In the rows, 128 means zero.
Rows near named flat spaces through zero
hc_zz: [134 123 113 104 145 112 133 103 165 109 135  86  84  95 150 111  95 116
 132  87]
tn_md: [157  65 139 162  84  99 122 115 182 103 167 138 133 105 130 122 149 161
 141 155]
qn_jm: [136 113  62 158 162 159 116 162 140 165 109 135 127 169 121 120  79  93
 197  96]
hm_zd: [ 94  97 113  73 143 162 167 140 143 165  89 119 146 181 104 149  77  73
 212 118]
tn_md: [125 129  94  87 135 143 125 160 155 139 151 136 205 157 150 162 148  96
 172 220]
tn_md: [104 152  68 129 174 133 104 114 128 157 146 103 143 119 151 124 106 139
 119 157]
tn_md: [118 154 141  87 108 131 122 143 114 153  89 147 179 162 114 168 125  96
 165 153]
hm_zd: [115 127 102 126 115 130  99 113  77 124 147 114 144 151 156 132 128 153
  95 146]
tn_md: [134  85 179 125  80 156 150 131 121  85 129 145 149 146 132 130 163 101
 117 150]
hm_zd: [139 128 118 161 110 115  94 120  76 129 153 128 125 137 134 140 139 189
  91 139]
hm_zd: [ 71 145 120  51 142 132 170 139 122  90 139 127 148 142 170  78 162  76
  91 128]
tn_md: [149 142 111 151 111 140 117 107 152 108 147  77 122 120 154 108 143 158
  81 169]
qn_jm: [108 176 137 115 173 201 143 114  98 140  67  90 105 134 128 125  83  62
 110  94]
hm_zd: [103 164 207 118 117 155 185 140 118 146  71 152 135 140  71 128 160 114
 110 135]
hc_zz: [117 147 160  88 135 134 153 141  84 124 107 134 111 143 115 142 130 113
 122  95]
hc_zz: [116 106  97 166 155 130 129 133 164 148 135 146 130 117 120 100 115 122
 152 122]
tn_md: [138 171 100 116 129 108  77 114 131 147 126 113 161 115 149 160 114 132
 133 164]
tn_md: [150 188  50 150 172  74  21  68 126 149 168  73 114  51 185 153  78 184
  93 139]
qn_jm: [ 72  74  80 127 147 177 156 149  82 134 135 141 142 199 137  87 115 102
 136 110]
tn_md: [150 229 107 112 153 165 148 160 129 128  98  72 103 153 137 104 144 118
  85 134]
hm_zd: [122 183 160 125 159 127 105 105 175 141  93 150 163  53 130 146 122  60
 134 150]
hm_zd: [ 86 109 140 115 157 151 115  95  86 147 123 139 152 113 130 164  96 105
 132 138]
tn_md: [112 136 133 111  89 102  90  96 116 169  94 132 174 141 111 172  99 141
 157 151]
qn_jm: [135 139 149 127  82 155  89  86  73  93 108  97 138 137 165 138 122 112
  73 132]
hm_zd: [163 136 213 107 124  88 150 126 155  77 127 152  80  53 120 135 154 104
 118  75]
qn_jm: [157 144 116  96  89 114 113 149 141 112  97 125 136 161 142 129 119  86
 164  99]
qn_jm: [156 145 160 173 118 119 121 130 152 135 111 149 119  99 100 129 141 139
 126 124]
qn_jm: [117 108 122  79 117 106 131 125 111 113 146 122 131 141 146 140 124 129
 138 120]
hc_zz: [115  77 116 167 145 128 148 154 165 132 129 182 124 126 109  84 125  96
 171  85]
qn_jm: [111  96 126 133  91  65 107  87 146 146 152 131 144 108 117 135 127 199
 129 151]
hc_zz: [115 184 111 160 176 153 106 143 113 172 104 153 155 119 116 136 124 110
 125 148]
hc_zz: [147 126  77 204 117 135  80 151 121 135 122 160 142 153 140  90 125 120
 133 107]
qn_jm: [124 163 187 123  56  98 115  80 136 124  67 119 132 113 109 121 129 132
  97 110]
hm_zd: [164 135 121 128 107  80  51 103  77 115 155 126 127 102 160 181 113 165
 117 121]
hc_zz: [113 124  87 125 129  97 126 151  78 169 135 136 115 182 102 133 114 194
 147 101]
tn_md: [119 183  99 119 166 126  96 130 112 148 116 130 143 114 145 136 113 105
 123 127]
hc_zz: [139 165 136 125 117 113  76 107 102 142 145 126 178 107 142 190 145 162
 106 208]
hc_zz: [ 96 160 129 151 192 157 147 141 159 183 111 158 160 102  93 133 131 107
 145 172]
hm_zd: [179 189  85 199 107 127  43 111 171 169 100 107 168 113 134 148 109 144
 135 185]
hc_zz: [ 96  94 150  99 145 130 106  70  71 104 165 116 133  85 165 165 111 130
  90 142]
hc_zz: [135  64 103 149  56 156 152 106 139  94 153  60 112 191 145  81 138 182
  93 155]
hm_zd: [133 148 164 102  75 101  66  81  10  83 147 113 133 122 174 172 143 170
  41 130]
qn_jm: [ 89  90  60  81 135 119 167 176 147 128 165 140 159 194 145  87 147 120
 166 143]
qn_jm: [196 181 154 145 144 194 129 185 113  76 111 132 114 132 154 132 164  51
 105 122]
[159  98 157 135  61 130 136 164  99  74 110 160 114 178 132  99 155  98
 129  68] -> hc_zz
[139  99 137 155 100 165 102  73 115 101 126  82 119 118 156 131 102 124
  93 136] -> hm_zd
[140 126 167 148  68 112 106 106 140 122  99 145 152 121 117 132 138 126
 124 135] -> tn_md
[125  69 142 115 117 152 174 147 136 105 155 131 130 156 124 125 151 127
 142 150] -> tn_md
[128 134 135 151 157 172 145 147 112 125 121 138 117 133 123 116 134 103
 116 120] -> qn_jm
[101 120 168 171  59 112 134 104 136 141  74 160 143 144  86  81 141 142
 108 105] -> qn_jm
[112 119 157 115 152 108 145 112 123 150 117 138  98  99  95 149 101 139
 148  90] -> qn_jm
[ 74  47 170 172 112 160 194 123 130 122 112 172 114 147  84  61 141 118
 119  87] -> tn_md
[101 147  95 151 152  88 101 116 149 185 106 154 138 108 103 118  94 142
 158 105] -> tn_md
[122 145 159 114 152 116 126 110 154  99 134 143 127  60 150 120 140  83
 107 121] -> hm_zd
[ 97 100 127 124 141 142 133 124  60 121 131 141 110 148 133 119 112 123
 113  81] -> hc_zz
[112 131 146 105  88 120 130 109 113 103 129 118 145 138 145 115 153 134
  88 145] -> qn_jm
[123 122 117 115  88  99 126 132 149 130 114 135 146 153 125 110 131 129
 148 121] -> qn_jm
[105 100 146 151 106 128 112 102 122 128 119 156 156 117 127 121 127 116
 122 132] -> tn_md
[105 117 121 148 164 134 132 111 128 168 117 129 112 113 100 133  91 141
 146 110] -> qn_jm
[108 116 133  89 155 126 167 131  74 154 115 105  66 158  92 147  85 160
 147  60] -> tn_md
[153 155 132  94 182 157 135 144 110  98 165 101 110 101 162 163 141 108
 107 152] -> qn_jm
[112 153 108 146 145 102 102 136  86 134 165 156 145 117 141 121 162 172
  83 150] -> hm_zd
[143 134 167 172  38  86 110  51 132 151  74  71  76 126  79 117  92 226
  91  87] -> tn_md
[109 157  58 173  83 143 100 113 186 165  88  99 186 176 135  65 121 130
 122 178] -> qn_jm

Rows near named flat spaces through zero (a row that begins with a name and a colon came from that space)
gs_hd: [106  93 129 168 124 162 128 110 110 161 116 126 107  85 114 163 115 120
 136 131]
hf_pg: [ 83 122 145 144 131 152 125 106 134 147 111 136 111  78 156 153 103 139
 117 118]
cq_qt: [126 139 128 130 167 127 152  85 158 116 145 112 123 115 170 110 145 156
 124 132]
qc_gp: [116 131 117 107 107 103 128 126 152 132 119 168 138 112 150 138 136 137
 123 130]
hf_pg: [181 163 163  82 126  60 172 149  83  54 113  86 121 203 122  93 117  71
  95 113]
gs_hd: [122 122 144 136 114 150 113 166  89 156  98 171 139 136  95  92 135 106
 131 124]
hf_pg: [154 127 102 158 116 178  34 173 150 162 162  88 161 187  96 137 160 168
 180 122]
cq_qt: [170 148 127 104 135  71 160 101 148 101 121 126 141 166 179  92 189 132
 126 125]
cq_qt: [ 81 106 100 109  94  82 160  73 183 153 100 217 124  34 197 181 143 149
 115 140]
fg_jc: [183 126 120 179 161 149 101  88 155 133 158  25 131 185 163 129 198 167
 171 117]
fg_jc: [135 130 158 121  75 100 111 157  92 134  70 140 129 155 137 143 133  90
 118  99]
qm_zf: [151 126 136 132 116  97 139 104 125 104 122  69 109 145 153 173 126 113
 124 114]
gs_hd: [113 125 125 120 133 137 140 141 118 139 124 178 135 109 106  96 125 122
 123 141]
qm_zf: [176 117  83 110 105  68 150 109 160 131 130 165 153 148 146 121 206 133
 150 147]
qm_zf: [116 118 145 157 188 159 181  82 111 139 126 139 111  92 139  69 146 130
 122 141]
gs_hd: [111 119 120 144 147 137 139  84 155 123 150  92 107  91 153 171 109 150
 127 132]
qm_zf: [142 110  96 110  69  83 119 141 138 129 120 147 134 128 116 189 130 112
 136 133]
cq_qt: [133 126 131 142 171 144 159 101 122 118 147 104 115 120 125 103 127 131
 126 139]
fg_jc: [154 150 155 157 134 141  75 115 152 147 109  77 147 189 200 105 202 167
 153  89]
hf_pg: [ 80 143 155 112 111 132 109 136 128  99 128  84  97  98 138 205  28 122
  93 106]
qc_gp: [130 149 140 110 131 129 115 156 120 111 133 121 135 154 116 109 111 124
 119 121]
cq_qt: [147 118 136 131 115 105 149 123 104 131 100 139 125 138 130 118 153 101
 127 125]
qm_zf: [115 103 100 131 138 142 157 127 125 164 127 220 143  85  97  80 157 128
 138 162]
fg_jc: [121 110 139 103  41  56 142 138 106 159  33 233 138 109 164 147 169  82
 114 112]
qc_gp: [103 163 125  89 153  91 149  79 202  99 143 139 132 100 220 125 135 179
 105 125]
qc_gp: [100 156 176 138 107 155  57 154 129 141  94  95 130 152 172 148 111 145
 122  79]
hf_pg: [119 169 168  79 178 105 197 132  99  76 122 160 123 131 132  33 101 103
  78 133]
gs_hd: [153 134 117  86 119  90 164 165 101 118 116 208 154 151  87  56 154  94
 120 149]
hf_pg: [126 174 165  96 159 133 129 162 109  86 137 110 132 167 119  69  92 121
 100 116]
gs_hd: [112  89 146 158 147 158 189 124  53 163  89 200 111  79  74  68 131  75
 119 150]
qc_gp: [128 120 139 159 124 147 103 113 131 147 117  92 121 133 151 153 142 139
 141 111]
fg_jc: [104 126 145 118 114 146 124 172  80 106 133 109 105 117  60 164  32  86
 104 127]
qm_zf: [ 81 109 163 164 173 147 193  43 119 135 102 119  79  42 186 139 108 126
 100 125]
hf_pg: [104 118 160 153 130 133 145  91 116 149  84 135 108  94 177 133 139 122
 117 110]
fg_jc: [137  99 153 151  58 119 101 160  64 135  81  82 100 144  91 217  84  64
 126 100]
cq_qt: [ 98 131 129 126 103 131  95 129 154 147 113 147 133 106 159 161 122 149
 127 115]
fg_jc: [118 116 111 153 152 161 121 105 150 137 161  98 119 104 124 151 118 155
 142 139]
hf_pg: [109 104  76 135 154 157 143 113 163 169 160 212 150  73 105  91 161 164
 151 172]
qc_gp: [ 86 145 133  87 129 106 154 123 147 116 119 190 129  83 154 116 100 134
  95 133]
fg_jc: [136 137 130 131 130 119 119 112 152 143 113 143 144 140 176 103 182 152
 138 119]
cq_qt: [ 68 131 119 132 120 178  69 147 163 150 151 133 129  84 124 178  70 169
 129 124]
qc_gp: [107 100 119 135  74 122 112 142 118 170  87 190 133  95 121 164 135 112
 134 126]
cq_qt: [155 138 115 106 122 111 124 158 123 107 147 122 141 166  96 115 127 118
 131 136]
gs_hd: [142 133 125 121  77 126  67 185 121 147 110 142 155 174 107 138 142 123
 145 112]
qm_zf: [109 104 142 153 142 164 151 132  78 137 123 127 102  95  77 129  84  95
 119 138]
qm_zf: [114 133 127 112  84 102  99 134 149 120 117 114 123 123 154 198 100 131
 120 110]
qc_gp: [154 105 104 154 147 127 152  88 138 132 148 101 120 122 130 138 160 135
 148 144]
gs_hd: [150 181  93  50 162  54 167  99 213  47 194 114 145 147 180 112 129 173
 106 148]
[ 46 119 129 117  93 125 119 103 167 156  97 192 115  31 183 198  85 150
 104 120] -> qm_zf
[111 125 146 161 127 167  86 125 131 160 113 110 128 127 151 138 138 148
 141 107] -> hf_pg
[ 80 160 132  98 101 144  57 172 170 138 129 159 152 123 149 146  95 169
 121 109] -> qm_zf
[151  98  71 105  90  74 160 123 142 125 141 173 134 109  96 168 141 109
 138 162] -> gs_hd
[173 144 149 132 149 110 146 118 112 108 119  90 131 184 148  80 174 118
 130 116] -> cq_qt
[163 143 121 113 105 117  90 176 122 118 136 112 152 192  99 119 140 122
 142 121] -> qc_gp
[136  80 127 158 119 150 164 146  45 133 123 117  94 107  26 155  75  56
 127 149] -> qm_zf
[124 139 148 148 128 144  91 117 144 135 120  82 126 144 172 147 138 152
 135 101] -> qc_gp
[ 93 141 148 103 124 131 135 153 110 122 111 172 126 105 116 111  85 113
 100 126] -> qc_gp
[134 136 133 114 101 127 100 176 107 129 118 142 142 158  96 122 117 111
 128 121] -> qc_gp
[147 166 150 127 174 156 105 145 129 100 160  65 137 187 128  77 126 149
 129 115] -> fg_jc
[109 140 131 115  78 125  64 165 148 146 108 145 147 140 146 165 121 143
 132 105] -> cq_qt
[159 152 149  99 113  86 138 151 108 110  96 148 146 180 141  78 163 104
 117 114] -> fg_jc
[114 120 143 153 179 168 163 108 103 140 130 141 117 101 114  72 130 125
 124 141] -> qm_zf
[126 128  98 126 140 154 105 148 150 140 164 147 149 129  97 110 132 155
 146 147] -> hf_pg
[108 148 133 107  98 103  95 122 171 120 119 118 131 124 187 179 117 154
 119 105] -> qm_zf
[ 66 132 119  97 131 132 144 129 153 142 124 225 135  55 137 113  99 146
 105 145] -> fg_jc
[122 148 100  94 105 114  85 156 177 122 153 145 155 141 134 148 123 162
 134 130] -> gs_hd
[121 129 147 121  93 112 116 146 110 137  88 150 130 133 138 138 127 108
 119 110] -> fg_jc
[128 135 105 103 101 115  99 157 152 130 139 157 151 138 118 139 129 141
 135 133] -> gs_hd
[ 80 166 156 116 156 171  90 150 148 130 135 140 140 121 151  91  97 166
 112 112] -> fg_jc
[153 127 152 121  45  90  83 179  92 150  55 153 147 183 134 144 164  87
 134  92] -> cq_qt
[117 132 134 101 103  99 143 141 119 130  97 188 136 117 135 114 132 110
 112 127] -> fg_jc
[ 73 167 172 110 127 160  80 166 133 137 103 158 140 123 156 101  92 149
 104  98] -> fg_jc
[124 118 103 177 181 187 105  81 178 145 187  60 121 111 146 148 141 191
 161 138] -> fg_jc
[141 116 138 152 171 113 195  50 131 122 118 111 105 102 182 105 171 129
 123 133] -> qm_zf
[136  99 110 135 132 109 181  96 115 126 128 142 111  95 113 139 132 105
 126 151] -> gs_hd
[ 83 129 136 157 145 193  81 131 148 168 134 136 133  99 139 125 119 170
 139 120] -> hf_pg

Rows near named flat spaces through zero
cf-jj: [149 109 130 114 104 105 132 132 123 148 155 143 130 118 110 116 105 147
  97 119]
bb-sd: [126  81 105 142 143 108 125  91  92 155 144 104 145 130 139 131  73 125
 146 103]
ns-mr: [146 118 122 106 152  76  68 134 122 162 134 120 157 140 105 115 100 151
 121  97]
bb-sd: [157 133 129 145 124 120  81 124 155 179 133 134 135 125  98 140 118 128
 122  95]
ns-mr: [144  89 123  83 145  71  92 160 145 132 155 127 127 160  93  73 102 128
 131 114]
dz-dp: [126 105 122 183  58 176 167  42 119 152 168 157 118  99 132 211 126 163
 154 112]
cf-jj: [162 162 106 164 173 108 116 186 182 145 115 151 164 130  64  60 132  80
 101 100]
ns-mr: [128 162 147 115 100 139  97 120 120 148 122 129 122  95 136 191 142 164
 104 127]
cf-jj: [164 153 132 128 180  94  82 185 171 147  94 129 154 165  94  48 138  94
 110 114]
dz-dp: [139 160 151 109 124 141 103 176 174 126 111 130  96 127 116 120 158 101
 110 142]
bd-mq: [142 167 146 133 131 143  44 135 172 172 105 116 112 122 114 178 149 118
 136 106]
cf-jj: [118 133 109 170 117 152 187 102  94 127 132 135 146  89 141 150 113 128
 110 128]
bb-sd: [143 133 150 146 103 157 131 113 148 141 115 136 110 143 141 132 151 124
 133 137]
dz-dp: [137 123 121 165 127 128 126  73  59 191 112 101 165  93 168 172  75 149
  98 103]
ns-mr: [131 124 146 119 157 132 106 141 140 126  92  99 113 171 155  91 137  95
 148 142]
cf-jj: [149 161 145 110  86 114 114 129 126 146 142 167 144 101 105 157 148 194
  80 123]
dz-dp: [ 87 168  79 167 190 128 141 123 110  87 112 129 187 111 114 144 144 125
 160 113]
bb-sd: [147 115 134 175  97 156 169  84 113 156 126 139 134 126 149 132 119 132
 119 126]
dz-dp: [129 185 120 127 159 103 138 160 113 104 103 152 186 118 112  98 156 158
  88 133]
cf-jj: [ 97 148  70 185 212 142 169 164 119 104 100  94 158  96 124 100  96  32
 132 118]
dz-dp: [ 81 110 103 109 146 128 202 141  61  75 134  99 125  90 168 123  91 108
 109 159]
bb-sd: [129  98 153  81 138 121 100 156 138 127 116  88  79 161 155  97 115  91
 137 148]
ns-mr: [104 146 148  76 121 126  78 132 118 119 123 107 103 115 146 186 143 157
 134 139]
bd-mq: [129 137 151 118 117 150 100 131 130 151 109 100  94 115 155 162 125 110
 119 135]
bb-sd: [136 127  99 142 137  98 120 123 105 159 149 133 167  91  99 142  87 143
 100  93]
bb-sd: [158 115 143 140 130 129  76 124 176 168 121 124 112 167 113 113 132 106
 156 108]
bb-sd: [155 145 139 117 131 115 120 179 164 134 122 143 123 132  99  81 137 107
  91 131]
bd-mq: [166  95 136 131  97 119 159 144 157 141 155 157 113 146 101  68 117 114
 105 129]
ns-mr: [132 163 145 157 155 151 121 116 119 137  68 110 147 151 169 118 154 117
 132 139]
cf-jj: [140 154 123 168 127 149 135 129 166 129 122 156 139 131 101 123 159 117
 136 119]
bd-mq: [ 68 132  98 113 159 120 121  99 107  62 140 128 152 140 128 171 157 170
 202 129]
bd-mq: [195 143 179 112  78 123  31 141 201 212 131 149  95 143  89 144 148 146
 101 101]
bd-mq: [173 168 124 184 134 123 111 120 142 185 107 156 183 119  98 117 133 140
  92  93]
bd-mq: [150 109 160  82  91 114  90 141 154 147 147 134  89 144 118 126 131 146
 119 132]
bd-mq: [151 114 137 103 104  82 145 112  87 136 146 158 169 138 126  97 118 204
  88 128]
dz-dp: [130 122 127 128 144 122 104 128 134 140 121 114 127 140 128 124 120 115
 141 119]
ns-mr: [151 144 138 145 124 130 104 121 129 169 112 127 140 122 129 137 124 133
 107 114]
ns-mr: [142 145 148 130 110 144 161 146 147 110 115 152 120 142 131  92 162 126
 108 154]
dz-dp: [150 143 149 129 144 139  47 151 184 172 101 103  97 147 118 135 137  83
 143 111]
ns-mr: [130  66 104  86 123  77  94 143 139 143 196 123 108 119  78 127  70 125
 137  96]
cf-jj: [156 148 110 209 147 150 177 126 146 145 104 152 168 132 113  77 133  88
 113 116]
cf-jj: [113  95 115  68 108  84 129 142  75 132 178 113 118  72 123 159  64 157
  80 123]
dz-dp: [124  82 141  89 124 126 117 151 157 114 144 106  69 158 132 101 117  87
 155 143]
bb-sd: [131 120 143  70 145 100  75 179 142 135 125  96  95 132 124 111 109 103
 112 132]
[122  66 111 132 135 112 121  87 121 133 156 116 127 165 129 120  99 130
 186 110] -> dz-dp
[117 198 126 149 149 144 123 139 124 117  91 136 161 103 130 154 166 140
 111 131] -> cf-jj
[146 123 125 151 110 137 197 143 148 104 140 169 133 139 108  68 145 116
 110 144] -> ns-mr
[ 80  93 107 114 132 132 191 107  91  58 150 124 123 138 153 125 127 136
 171 155] -> bd-mq
[ 82  91 113  96 156 125 133 125  83 101 131  72 103 118 171 148  86 100
 155 141] -> cf-jj
[184 116 146 138  92 113 130 136 158 171 144 164 131 142  96  82 123 138
  88 116] -> bd-mq
[ 96  56 116  83 115 132 132 146 153  97 183  99  46 128 120 138  92  74
 175 137] -> ns-mr
[142 139 140 181  98 167  49  45 166 193 126 136 125 141 121 228 158 161
 195  84] -> bb-sd
[147  41 105 171 145 112 168  79  92 164 140 103 146 168 152  65  54  94
 152 108] -> bb-sd
[138 105 145 139 107 166 170 146 166 116 126 127  74 147 139  89 136  67
 134 155] -> ns-mr
[134 105 114 151 139 130 151 128 132 133 133 124 128 134 124  98 106  94
 134 122] -> cf-jj
[160 145 145 142 120 127 132 134 103 177 101 119 143 105 149 116 103 125
  62 126] -> bd-mq
[130  60 120 101 138  94 152 131  62 155 141  77 118 115 168  94  33  99
  90 129] -> bb-sd
[130 154 137 129 136 128 128 129 121 120 104 135 148 137 138 119 152 146
 119 137] -> ns-mr
[102  89  96 134 125 130 122 103 114 139 170 106 109  92 118 186  79 111
 157 102] -> ns-mr
[190  87 159 151  59 123 169  81 117 180 147 169 138 157 135  84 115 174
  90 126] -> cf-jj
[134 129 180  65  74 125  36 100 143 156 137 125  85 145 141 205 160 200
 149 130] -> bd-mq
[138 146 119 169 110 142 168 108 121 133 132 160 157 109 118 133 138 146
 109 122] -> bb-sd
[156 133 125 141 164 111  99 168 208 118 120 154 137 192  73  46 165  93
 163 115] -> bb-sd
[129 175 119 125 165 101 134 158  73 138  92 114 182  86 143 116 106 139
  54 128] -> cf-jj
[129  95 126 108 139 115  90 143 212  93 157 150  99 203  76  84 169 112
 213 122] -> dz-dp
[ 91 111  89 122 149 105  89  93  86 140 158 101 148  90 121 206  83 153
 158  91] -> ns-mr
[ 96 130 101 120 170 128 109 161 151  99 133 105 112 118 108 137 123  78
 162 122] -> cf-jj
[101  89 117 114 167 117  65  99 142 118 130  93 116 184 134 142 127 119
 225 111] -> bb-sd

Rows near named flat spaces through zero (a row that begins with a name and a colon came from that space)
bh-zl: [132 140 103 142 161 184 175  86  78 116 138 125 138 161 122 170  93 130
 129  99]
hz-ml: [143 145 126 132  93 112 130 133 142 140 132 119 134 127 114 122 147 133
 145 111]
hz-ml: [139  93 128 127 139 122  97  94 121  85 115 133 140 102 163 105 134  71
 107 125]
bh-zl: [147 141 132 123  64  49  75 163 161 133 141 133 126  95 138  40 183 146
 157 116]
pf-nq: [113 168  94 157 115 133 128 162 113 109 147 144 131  98  49  98 159  96
 132  93]
sz-gj: [144  68 118 126 123 129 147 168 147 167 106 117 119  80 119 127 117 147
 162 167]
hz-ml: [113  93 132 124 162 137 121 122 115 113 114 147 128 113 145 130 110 107
 111 143]
pf-nq: [115 162 102 148 129 146 149 150 106 128 147 138 126 126  74 125 132 133
 139 103]
bh-zl: [122 197 175 106 122 122 104  93 159 120 147  91 116 213 168 160 133 150
  86 140]
pf-nq: [130  45 158 105 138  91  79 165 171 126 100 120  97  65 186  79 119 126
 124 200]
bh-zl: [132 111 124 115 164 161 150  93 112 144 117 126 149 166 145 184 112 132
 112 153]
sz-gj: [125  66 107 100 125  83 123 174 136 219  93 194 189 105  98 135 184 150
 153 180]
hz-ml: [134  29 133 111 179 137 159 113  91 152 105 153 115 116 217 129  51 195
 162 154]
pf-nq: [ 92 139 130 127 132 122 148 187 132 173 128 159 118 128  82 140 123 172
 143 141]
pf-nq: [146 179 128 130 109 143 149  54 111 121 135 122 168 196 131 181 141 109
 115  74]
pf-nq: [104 147  77 126 192 145  95 136  77 107 154 166 159 137  93  98 171 106
  93 158]
sz-gj: [134  75  98 149 122 122 162 150  89 137 120 167 125  67 121  90  98 149
 187  87]
bh-zl: [177 125  68 139 132 154 171  52  54 133 141 143 188 161 140 142 134 136
 163  71]
pf-nq: [166  90 135 141 106 131 124 115 146  90 122  78  92  77 170  92  98 108
 147 118]
bh-zl: [ 96  95 176 102 127  87  79 205 201 152 104 125  92  89 131 109 140 133
 106 212]
bh-zl: [152 152 130 125  79  78  96 117 142 124 139 129 145 129 143  85 172 127
 141  99]
hz-ml: [158  77 105 139 112 117 115 109 121 103 109 134 151  69 133  95 147  67
 139 109]
sz-gj: [173 167 109 134  84 108 102  83 128 101 148 102 157 141 135  97 180  96
 131  89]
sz-gj: [158 192 108 140  87 107 109  74 107  94 158 125 162 161 129 100 175 104
 129  58]
pf-nq: [133  74 170  82 147  91  77  96 159 140  96 135 149 148 215 138 141 122
  92 193]
bh-zl: [124 143 147 135  97 110 109 118 150 102 119 129 132 115 117 124 146  77
 112  98]
sz-gj: [ 95  80 131 125 168 123 122 142 103 120 111 181 126  99 143 114 104 122
 122 135]
hz-ml: [128 208 102 144 127 159 120 131 128 101 164  91 127 153  67 130 164 100
 101 125]
hz-ml: [ 94 223 147 122 133 144 144 158 143 158 163 108 101 207  92 169 124 196
 112 144]
hz-ml: [117 148 164 113 113 102 115 123 150 138 127 131 121 159 155 137 127 151
 119 127]
sz-gj: [154  66 107 125 116 110 125 147 134 151 108 135 143  74 129 101 144 123
 159 149]
sz-gj: [199 136 102 140  63 125 140 122 157 141 138  58 131 108 115 110 157 130
 172 118]
[131 130 118 136 118 126 117 129 132 112 124 129 139 107 104 119 151  86
 120 119] -> hz-ml
[116  98 136 115 166 143 158 135 108 158 126 139 108 149 167 147  74 199
 145 153] -> hz-ml
[143 164 118 124 161 161 125  92 105 101 163  86 112 179 166 126 111 157
 112 143] -> hz-ml
[160  78 154 115 117 111  98  95 157 102 108  95 118 104 201 109 119 102
 121 147] -> pf-nq
[163 138 128 104 127 128 127  46 117 143 124 122 185 202 174 177 154 126
 112 125] -> bh-zl
[115 150 123 132 118 132 168 152 120 172 133 146 130 149  92 156 119 176
 154 112] -> sz-gj
[136 133 158 108  82  61  71 147 181 139 122 126 132 118 150  88 178 126
 124 147] -> bh-zl
[ 92 129 128 132 152 144 131 156 127 129 120 150 126 117  85 146 128 105
 106 143] -> hz-ml
[106 155 133 143  91 112 143 175 147 150 126 146 122 110  65 131 141 129
 145 101] -> pf-nq
[123 114 158 115  93  91 157 158 150 196 113 150 120 139 142 145 108 206
 173 121] -> hz-ml
[122 145 137 103 134 103  83 109 142 133 124 144 168 162 134 138 183 100
  87 157] -> sz-gj
[ 94 214 142 151 136 156 155  99  90  85 165 134 100 187 122 145  85 147
 115  51] -> sz-gj
[113 102 158 113 122 107 132 163 158 167 109 137 111 121 140 139 112 165
 139 157] -> pf-nq
[132  96 132 113 137 123 122 126 138 148 109 135 145 125 138 144 137 122
 122 160] -> bh-zl
[121 101 116 133 147 141 134 136 116 124 118 142 131 103 115 128 121 109
 127 135] -> hz-ml
[114 158 158 118 103 103 130 143 154 157 129 133 120 158 128 144 130 165
 132 124] -> hz-ml
[ 85  95 173 111 150 105 100 128 143 116  97 172 128 120 156 140 117  96
  90 142] -> hz-ml
[ 98 185 160 133 137 148 128 134 143 101 147 100  84 162 125 146  99 137
  99 124] -> bh-zl
[104 115 141 127 117 113 145 167 142 165 110 159 128 114  98 146 124 143
 142 129] -> hz-ml
[156 111 139  69 157 112 109  96 141 197 127 113 163 215 207 166 150 209
 117 221] -> bh-zl
